Here is a tiny trained network, its code and every weight. The questions are about switching its units off for an input and a class, where a switched-off unit gives its printed mean instead of its output.

import numpy as np


def w(rows, s, z=0):
    codes = np.array(rows[::2]) - 128.0
    scale = np.full(codes.shape[1], s)
    scale[-1] = z or s
    return codes * scale


def norm(h):
    return h / np.sqrt((h * h).mean(-1, keepdims=True) + 1e-5)


def f(y):
    return np.maximum(y, 0)


def log_softmax(a):
    a = a - a.max(-1, keepdims=True)
    return a - np.log(np.exp(a).sum(-1, keepdims=True))


def net(x, mask):
    res = np.array(x, float).reshape(1, 7) / 4 @ E
    u = 0
    for l in range(4):
        y = f(norm(res) @ A[l][:, :-1].T + A[l][:, -1])
        res = res + np.where(mask[u : u + 5], y, B[l][:, -1]) @ B[l][:, :-1]
        u += 5
    return log_softmax(norm(res)[-1] @ U[:, :-1].T + U[:, -1])


A, B = {}, {}
E = w([
[142,149,105,116,66,87,157,145],'x0',
[147,202,154,127,163,96,168,254],'x1',
[187,181,16,182,132,103,66,79],'x2',
[70,112,138,187,188,35,128,120],'x3',
[164,70,144,116,85,126,53,161],'x4',
[63,104,65,120,201,147,136,145],'x5',
[82,126,116,99,126,127,129,116],'x6',
],0.002)
A[0] = w([
[197,108,165,215,210,146,96,171,177],'0.n1',
[103,119,158,229,157,186,158,193,9],'0.n2',
[130,141,147,110,155,186,254,177,32],'0.n3',
[101,76,73,60,152,183,109,185,58],'0.n4',
[104,135,192,80,175,107,163,163,3],'0.n5',
],0.0028,0.00068)
B[0] = w([
[88,179,108,134,63,92,95,165,247],'0.n1',
[34,185,66,106,130,114,141,185,188],'0.n2',
[89,150,70,83,95,181,129,144,242],'0.n3',
[77,130,253,121,82,72,98,235,205],'0.n4',
[114,153,71,149,113,142,187,124,210],'0.n5',
],0.0037,0.0015)
A[1] = w([
[157,111,108,185,142,38,83,90,108],'1.n1',
[99,196,40,129,191,136,93,56,238],'1.n2',
[254,139,129,101,30,101,126,112,2],'1.n3',
[180,180,200,221,66,36,145,115,102],'1.n4',
[67,146,157,149,81,62,143,138,154],'1.n5',
],0.0024,0.00082)
B[1] = w([
[69,67,141,107,186,134,186,202,205],'1.n1',
[200,6,249,118,201,180,233,153,255],'1.n2',
[72,200,66,5,54,209,130,85,207],'1.n3',
[119,185,177,139,53,90,108,152,215],'1.n4',
[192,156,160,164,129,13,106,195,215],'1.n5',
],0.0032,0.0019)
A[2] = w([
[100,96,81,183,252,40,184,151,152],'2.n1',
[179,156,140,41,61,212,88,112,75],'2.n2',
[191,219,55,191,172,146,106,134,254],'2.n3',
[79,150,141,88,111,140,211,148,226],'2.n4',
[138,174,96,183,118,113,167,110,193],'2.n5',
],0.0032,0.00089)
B[2] = w([
[149,118,106,80,115,219,141,107,251],'2.n1',
[106,193,29,109,163,136,157,74,224],'2.n2',
[127,1,196,185,140,121,131,100,207],'2.n3',
[149,190,110,98,61,81,3,10,241],'2.n4',
[133,78,163,140,136,109,50,93,175],'2.n5',
],0.0033,0.0027)
A[3] = w([
[119,137,153,146,85,3,106,151,245],'3.n1',
[108,37,159,111,159,174,113,78,161],'3.n2',
[77,169,107,99,186,95,220,145,38],'3.n3',
[85,185,133,108,133,162,157,141,100],'3.n4',
[26,168,114,144,160,107,145,138,23],'3.n5',
],0.0042,0.0012)
B[3] = w([
[55,126,218,106,178,81,122,211,252],'3.n1',
[170,79,55,234,228,93,213,172,217],'3.n2',
[194,129,75,169,17,199,108,3,175],'3.n3',
[171,140,52,99,72,146,81,78,178],'3.n4',
[219,193,113,17,70,198,34,87,166],'3.n5',
],0.0039,0.0034)
U = w([
[164,219,89,32,16,202,78,68,25],'0',
[81,135,254,128,141,11,95,230,252],'1',
[163,9,99,239,252,162,224,103,92],'2',
],0.0068,0.00032)

Each question gives the input, the list of numbers given to net, and the class t.
The units are the neurons (one row each of A and B). Each row of codes is followed by its name. A weight is (code - 128) times the scale printed after its matrix; where a second scale follows, it is the last column's (A, B and U).
mask holds one flag per neuron, layer by layer. A switched-off neuron (its flag False) gives its mean, the last column of its row in B, instead of its output. The means were averaged over made-up inputs and are rounded, as every weight is.
A unit's drop is (log p(t) with every unit on - log p(t) with that unit switched off) / (log p(t) with every unit on - log p(t) with every unit switched off).
The circuit of an input: a set's keep is (log p(t) with only the set's units on - log p(t) with every unit switched off) / (log p(t) with every unit on - log p(t) with every unit switched off). Starting from the 12 units with the biggest drops (on a tie, the unit counted first), units are removed one at a time, each time the one whose removal leaves the highest keep (on an exact tie, the one counted first), for as long as the keep stays at least 0.8.
units of the circuit, in order: the units of the circuit, biggest drop first
top k neurons: the k neurons with the biggest drops, biggest first
top k neurons in layer l: the k neurons of layer l with the biggest drops, biggest first
drop of u: that unit's drop, to one decimal
input [4,-6,-3,2,0,-1,6], class 1: top 3 neurons : (2.n1 1.n2 3.n1)
input [-2,5,6,-3,-6,4,5], class 2: units of the circuit, in order : (2.n3)
input [5,5,7,-3,1,3,-1], class 2: top 4 neurons : (0.n4 2.n3 1.n5 1.n2)
input [1,3,5,-6,8,8,6], class 1: top 2 neurons : (0.n4 2.n1)
input [3,3,8,4,-1,1,0], class 2: top 3 neurons : (2.n1 1.n2 0.n4)
input [7,-8,3,8,-6,-7,-3], class 1: top 2 neurons : (1.n4 3.n1)
input [2,3,5,-1,4,-1,-5], class 1: top 3 neurons in layer 2 : (2.n1 2.n3 2.n4)
input [1,0,4,1,6,-3,-2], class 1: top 3 neurons in layer 0 : (0.n1 0.n3 0.n5)
input [2,-5,-3,2,-8,-6,7], class 1: top 2 neurons in layer 2 : (2.n1 2.n2)
input [-7,-7,0,-6,6,8,-2], class 2: drop of 3.n2 : 0.3
input [-1,0,6,-8,-8,0,5], class 2: drop of 2.n3 : 0.2
input [-7,-4,8,4,0,-8,0], class 2: drop of 1.n5 : 0.1
input [5,5,-3,1,2,4,-2], class 0: drop of 0.n3 : 0.2
input [-1,0,2,1,5,2,7], class 1: units of the circuit, in order : (0.n4)
